Below are the code and all the weights of a small trained network. Each question names an input and a class and asks about switching units off, where a switched-off unit gives its printed mean instead of its output.

import numpy as np


def w(rows, s, z=0):
    codes = np.array(rows[::2]) - 128.0
    scale = np.full(codes.shape[1], s)
    scale[-1] = z or s
    return codes * scale


def f(y):
    return np.maximum(y, 0)


def log_softmax(a):
    a = a - a.max(-1, keepdims=True)
    return a - np.log(np.exp(a).sum(-1, keepdims=True))


def net(x, mask):
    res = np.array(x, float).reshape(1, 5) / 4 @ E
    y = f(res @ A[0][:, :-1].T + A[0][:, -1])
    res = res + np.where(mask, y, B[0][:, -1]) @ B[0][:, :-1]
    return log_softmax(res[-1] @ U[:, :-1].T + U[:, -1])


A, B = {}, {}
E = w([
[75,151,30],'x0',
[128,129,128],'x1',
[20,143,185],'x2',
[106,2,97],'x3',
[130,126,129],'x4',
],0.0099)
A[0] = w([
[103,73,90,178],'N1',
[114,48,139,221],'N2',
[99,59,185,186],'N3',
[98,160,161,169],'N4',
[194,110,137,128],'N5',
[115,75,143,179],'N6',
[60,187,96,177],'N7',
[206,115,154,134],'N8',
[161,44,75,133],'N9',
[97,96,64,72],'N10',
[120,175,255,218],'N11',
[112,179,105,180],'N12',
[64,145,107,127],'N13',
[168,148,131,255],'N14',
[207,148,135,205],'N15',
[115,168,182,205],'N16',
],0.017,0.0053)
B[0] = w([
[186,45,189,210],'N1',
[58,65,176,221],'N2',
[29,107,174,211],'N3',
[209,165,120,185],'N4',
[155,73,67,177],'N5',
[20,77,181,187],'N6',
[142,93,55,220],'N7',
[168,61,35,187],'N8',
[167,96,186,223],'N9',
[184,121,200,188],'N10',
[176,229,166,253],'N11',
[113,101,57,184],'N12',
[183,90,66,191],'N13',
[72,158,60,188],'N14',
[119,122,37,201],'N15',
[255,210,130,202],'N16',
],0.008,0.013)
U = w([
[222,186,70,99],'0',
[89,53,102,95],'1',
[188,246,199,7],'2',
[76,175,254,93],'3',
[131,175,45,215],'4',
[213,96,188,187],'5',
],0.009,0.0018)

Each question gives the input, the list of numbers given to net, and the class t.
The units are the neurons (one row each of A and B). Each row of codes is followed by its name. A weight is (code - 128) times the scale printed after its matrix; where a second scale follows, it is the last column's (A, B and U).
mask holds one flag per neuron, in row order. A switched-off neuron (its flag False) gives its mean, the last column of its row in B, instead of its output. The means were averaged over made-up inputs and are rounded, as every weight is.
A unit's drop is (log p(t) with every unit on - log p(t) with that unit switched off) / (log p(t) with every unit on - log p(t) with every unit switched off).
The circuit of an input: a set's keep is (log p(t) with only the set's units on - log p(t) with every unit switched off) / (log p(t) with every unit on - log p(t) with every unit switched off). Starting from the 12 units with the biggest drops (on a tie, the unit counted first), units are removed one at a time, each time the one whose removal leaves the highest keep (on an exact tie, the one counted first), for as long as the keep stays at least 0.8.
units of the circuit, in order: the units of the circuit, biggest drop first
most important unit: the unit with the biggest drop
top k neurons: the k neurons with the biggest drops, biggest first
drop of u: that unit's drop, to one decimal
input [5,7,-3,6,-7], class 5: units of the circuit, in order : N10, N9
input [7,2,0,6,0], class 5: most important unit : N10
input [6,-3,-3,7,-8], class 5: top 3 neurons : N10, N9, N1
input [2,6,8,-6,3], class 0: top 3 neurons : N7, N13, N12
input [-2,-7,-5,1,3], class 1: units of the circuit, in order : N11, N16
input [4,-4,-4,6,5], class 5: top 3 neurons : N9, N10, N1
input [7,4,-1,5,4], class 5: units of the circuit, in order : N10, N1
input [5,-2,-6,4,6], class 5: top 2 neurons : N9, N10
input [7,1,0,5,-1], class 5: top 3 neurons : N10, N1, N9
input [-4,1,1,-1,-2], class 2: top 2 neurons : N11, N7
input [-7,-1,-1,-6,-6], class 0: top 2 neurons : N8, N15
input [-8,3,-3,-8,0], class 0: top 2 neurons : N8, N15
input [-1,5,2,-4,8], class 2: top 2 neurons : N11, N8
input [4,8,-7,5,1], class 5: units of the circuit, in order : N9
input [3,7,5,-7,0], class 0: drop of N12 : 0.1
input [5,8,-4,7,-3], class 5: drop of N9 : 0.2
input [-2,7,1,4,7], class 3: drop of N7 : 0.2
input [1,-8,-6,-5,-2], class 4: drop of N15 : 0.1
